Below is a small trained network, with its code and all its weights. Each question gives an input and a target symbol and asks what happens when units are switched off, that is, made to give their printed mean instead of their output.

import numpy as np


def w(rows, s, z=0):
    codes = np.array(rows[::2]) - 128.0
    scale = np.full(codes.shape[1], s)
    scale[-1] = z or s
    return codes * scale


def softmax(a):
    e = np.exp(a - a.max(-1, keepdims=True))
    return e / e.sum(-1, keepdims=True)


def log_softmax(a):
    a = a - a.max(-1, keepdims=True)
    return a - np.log(np.exp(a).sum(-1, keepdims=True))


def net(x, mask):
    ids = ['ΓΠΦβεζμτ'.index(c) for c in x.split()]
    T = len(ids)
    res = E[ids] + P[:T]
    u = 0
    for l in range(2):
        r = res
        for j in range(3):
            rows = slice(4 * j, 4 * j + 4)
            q, k, v = (r @ M[l][rows].T for M in (Q, K, V))
            z = softmax(np.where(np.tri(T) > 0, q @ k.T / 4**0.5, -1e9)) @ v
            o = O[l][rows]
            res = res + np.where(mask[u + j], z, o[:, -1]) @ o[:, :-1]
        u += 3
    return log_softmax(res[-1] @ U[:, :-1].T + U[:, -1])


Q, K, V, O = {}, {}, {}, {}
E = w([
[76,143,181,99,99,117],'Γ',
[45,92,87,191,114,165],'Π',
[121,42,127,83,43,186],'Φ',
[68,26,136,83,174,123],'β',
[81,193,156,155,138,180],'ε',
[48,92,52,124,249,195],'ζ',
[180,136,172,21,96,178],'μ',
[10,100,239,168,202,165],'τ',
],0.015)
P = w([
[9,185,99,1,65,77],'0',
[104,139,128,117,100,110],'1',
[104,126,126,132,108,136],'2',
[100,121,125,139,105,155],'3',
[100,112,127,141,104,169],'4',
[96,100,129,153,107,188],'5',
],0.009)
Q[0] = w([
[86,112,139,110,83,131],'0.h1',
[136,118,119,79,117,169],'0.h1',
[170,172,105,126,147,100],'0.h1',
[70,117,114,135,132,164],'0.h1',
[58,141,173,112,103,201],'0.h2',
[162,98,112,183,59,87],'0.h2',
[150,88,118,155,105,99],'0.h2',
[146,188,80,116,205,157],'0.h2',
[131,123,121,72,97,249],'0.h3',
[205,146,77,115,122,97],'0.h3',
[177,96,87,136,110,78],'0.h3',
[136,136,159,80,120,209],'0.h3',
],0.014)
K[0] = w([
[74,169,133,100,101,103],'0.h1',
[46,116,138,99,186,138],'0.h1',
[188,102,142,201,136,97],'0.h1',
[99,176,119,86,130,162],'0.h1',
[11,155,95,110,163,128],'0.h2',
[167,121,76,157,110,59],'0.h2',
[177,76,94,113,116,83],'0.h2',
[167,94,140,154,212,152],'0.h2',
[108,74,187,113,124,189],'0.h3',
[200,178,129,185,166,202],'0.h3',
[203,55,136,176,119,55],'0.h3',
[118,119,208,73,136,154],'0.h3',
],0.012)
V[0] = w([
[147,107,133,151,143,123],'0.h1',
[156,36,126,36,180,90],'0.h1',
[97,219,190,72,75,89],'0.h1',
[182,85,92,121,109,52],'0.h1',
[145,125,154,98,194,102],'0.h2',
[149,82,156,232,85,101],'0.h2',
[68,85,224,131,74,56],'0.h2',
[175,155,180,86,27,156],'0.h2',
[172,174,186,106,212,206],'0.h3',
[171,120,98,61,92,175],'0.h3',
[153,66,66,89,2,83],'0.h3',
[84,174,139,40,198,182],'0.h3',
],0.0075)
O[0] = w([
[143,54,117,133,132,208,78],'0.h1',
[163,12,115,158,58,47,141],'0.h1',
[124,204,223,15,162,110,200],'0.h1',
[157,155,128,141,25,121,41],'0.h1',
[164,111,147,66,145,73,116],'0.h2',
[156,40,156,171,89,200,25],'0.h2',
[160,62,250,82,46,224,148],'0.h2',
[203,142,125,92,220,198,36],'0.h2',
[240,109,94,230,182,27,81],'0.h3',
[157,140,44,83,104,62,146],'0.h3',
[208,98,80,38,86,180,149],'0.h3',
[123,109,96,135,1,122,254],'0.h3',
],0.0053,0.0086)
Q[1] = w([
[50,57,143,145,121,114],'1.h1',
[72,182,88,135,74,123],'1.h1',
[191,153,110,208,198,144],'1.h1',
[191,163,120,164,145,108],'1.h1',
[161,107,202,196,101,99],'1.h2',
[120,107,112,174,60,121],'1.h2',
[170,163,162,220,152,130],'1.h2',
[148,178,167,139,207,102],'1.h2',
[135,62,148,127,140,106],'1.h3',
[154,143,117,202,150,85],'1.h3',
[92,138,185,10,127,72],'1.h3',
[95,140,115,145,162,179],'1.h3',
],0.011)
K[1] = w([
[82,94,197,129,180,61],'1.h1',
[7,155,133,139,144,130],'1.h1',
[226,188,76,188,143,114],'1.h1',
[182,188,107,99,152,94],'1.h1',
[176,117,166,177,81,123],'1.h2',
[112,137,135,104,56,156],'1.h2',
[152,134,181,202,96,100],'1.h2',
[56,134,178,158,147,61],'1.h2',
[128,165,164,87,38,143],'1.h3',
[127,59,92,105,141,134],'1.h3',
[136,228,154,109,108,58],'1.h3',
[80,115,139,129,133,199],'1.h3',
],0.011)
V[1] = w([
[119,65,238,168,179,135],'1.h1',
[111,238,126,101,105,214],'1.h1',
[99,116,210,164,72,124],'1.h1',
[76,186,128,168,120,93],'1.h1',
[90,212,148,144,172,150],'1.h2',
[119,108,137,149,137,138],'1.h2',
[119,193,122,2,118,166],'1.h2',
[85,120,160,89,166,190],'1.h2',
[50,197,124,129,75,141],'1.h3',
[105,148,113,178,246,186],'1.h3',
[86,115,72,126,194,87],'1.h3',
[74,47,88,148,47,131],'1.h3',
],0.0081)
O[1] = w([
[195,195,239,150,149,89,108],'1.h1',
[113,126,112,204,29,107,182],'1.h1',
[170,111,213,182,178,44,161],'1.h1',
[108,146,9,255,141,120,164],'1.h1',
[146,61,78,250,97,109,147],'1.h2',
[95,138,123,72,119,107,111],'1.h2',
[224,123,154,168,104,111,251],'1.h2',
[84,125,179,165,60,159,178],'1.h2',
[75,163,139,70,133,118,226],'1.h3',
[191,159,166,91,149,144,82],'1.h3',
[177,169,130,114,115,194,134],'1.h3',
[126,74,170,187,193,100,156],'1.h3',
],0.0057,0.02)
U = w([
[96,151,139,112,69,28,228],'Γ',
[129,52,141,201,89,172,247],'Π',
[141,80,142,108,98,168,70],'Φ',
[103,85,158,69,148,64,4],'β',
[141,254,126,128,105,142,109],'ε',
[119,129,93,128,151,58,167],'ζ',
[207,129,95,125,78,14,22],'μ',
[152,137,168,163,138,48,106],'τ',
],0.007,0.0022)

Each question gives the input, a string of symbols that net reads in full, and the target symbol t.
The units are the heads (4 rows each of Q, K, V and O). Each row of codes is followed by its name. A weight is (code - 128) times the scale printed after its matrix; where a second scale follows, it is the last column's (O and U).
mask holds one flag per head, layer by layer. A switched-off head (its flag False) gives its mean, the last column of its rows in O, instead of its output. The means were averaged over made-up inputs and are rounded, as every weight is.
A unit's drop is (log p(t) with every unit on - log p(t) with that unit switched off) / (log p(t) with every unit on - log p(t) with every unit switched off).
The circuit of an input: a set's keep is (log p(t) with only the set's units on - log p(t) with every unit switched off) / (log p(t) with every unit on - log p(t) with every unit switched off). Starting from all 6 units, units are removed one at a time, each time the one whose removal leaves the highest keep (on an exact tie, the one counted first), for as long as the keep stays at least 0.8.
circuit, biggest first: the units of the circuit, biggest drop first
most important unit: the unit with the biggest drop
which heads matter: for each layer, one digit per head in row order, 1 if its drop is at least 0.15 and else 0, layers parted by /
input τ ζ Π ζ, target τ: which heads matter -> 011 / 100
input τ Π Π ζ ε, target τ: which heads matter -> 011 / 100
input Π β Γ, target Π: most important unit -> 0.h3
input ε ζ Π μ ζ ε, target ε: circuit, biggest first -> 1.h3, 0.h1
input ζ ζ Π Π ζ, target ζ: circuit, biggest first -> 0.h2, 1.h2, 1.h1, 0.h1
input μ Π ζ, target μ: circuit, biggest first -> 0.h2, 0.h3, 1.h2
input β ε Γ β, target β: circuit, biggest first -> 1.h1, 0.h1, 1.h2
input μ ζ Π, target μ: circuit, biggest first -> 1.h2, 0.h1, 0.h3
input Φ μ μ ε, target Φ: circuit, biggest first -> 0.h3, 1.h1
input Φ μ Γ μ Π Γ, target Φ: circuit, biggest first -> 0.h3, 0.h2, 1.h1
input Π μ τ Γ Γ, target τ: circuit, biggest first -> 1.h1, 0.h2
input β ε Γ Φ, target β: which heads matter -> 100 / 110
input μ ε τ ζ ζ Π, target μ: which heads matter -> 111 / 010
input ζ ζ ζ ε ζ, target ζ: most important unit -> 0.h2
input τ ζ ζ Γ, target τ: circuit, biggest first -> 1.h1, 0.h3
input ζ ζ Π, target ζ: circuit, biggest first -> 1.h2, 0.h2, 1.h1, 0.h1
input Π Γ Γ, target Π: which heads matter -> 011 / 110
input ζ ζ μ ζ Π Γ, target ζ: which heads matter -> 111 / 110
input μ ε Π μ, target μ: which heads matter -> 011 / 010
input τ Γ Γ μ Π, target τ: circuit, biggest first -> 1.h1, 0.h3
input ε ζ Π Π ζ μ, target μ: most important unit -> 0.h3
input μ τ ε μ Π, target τ: which heads matter -> 010 / 110
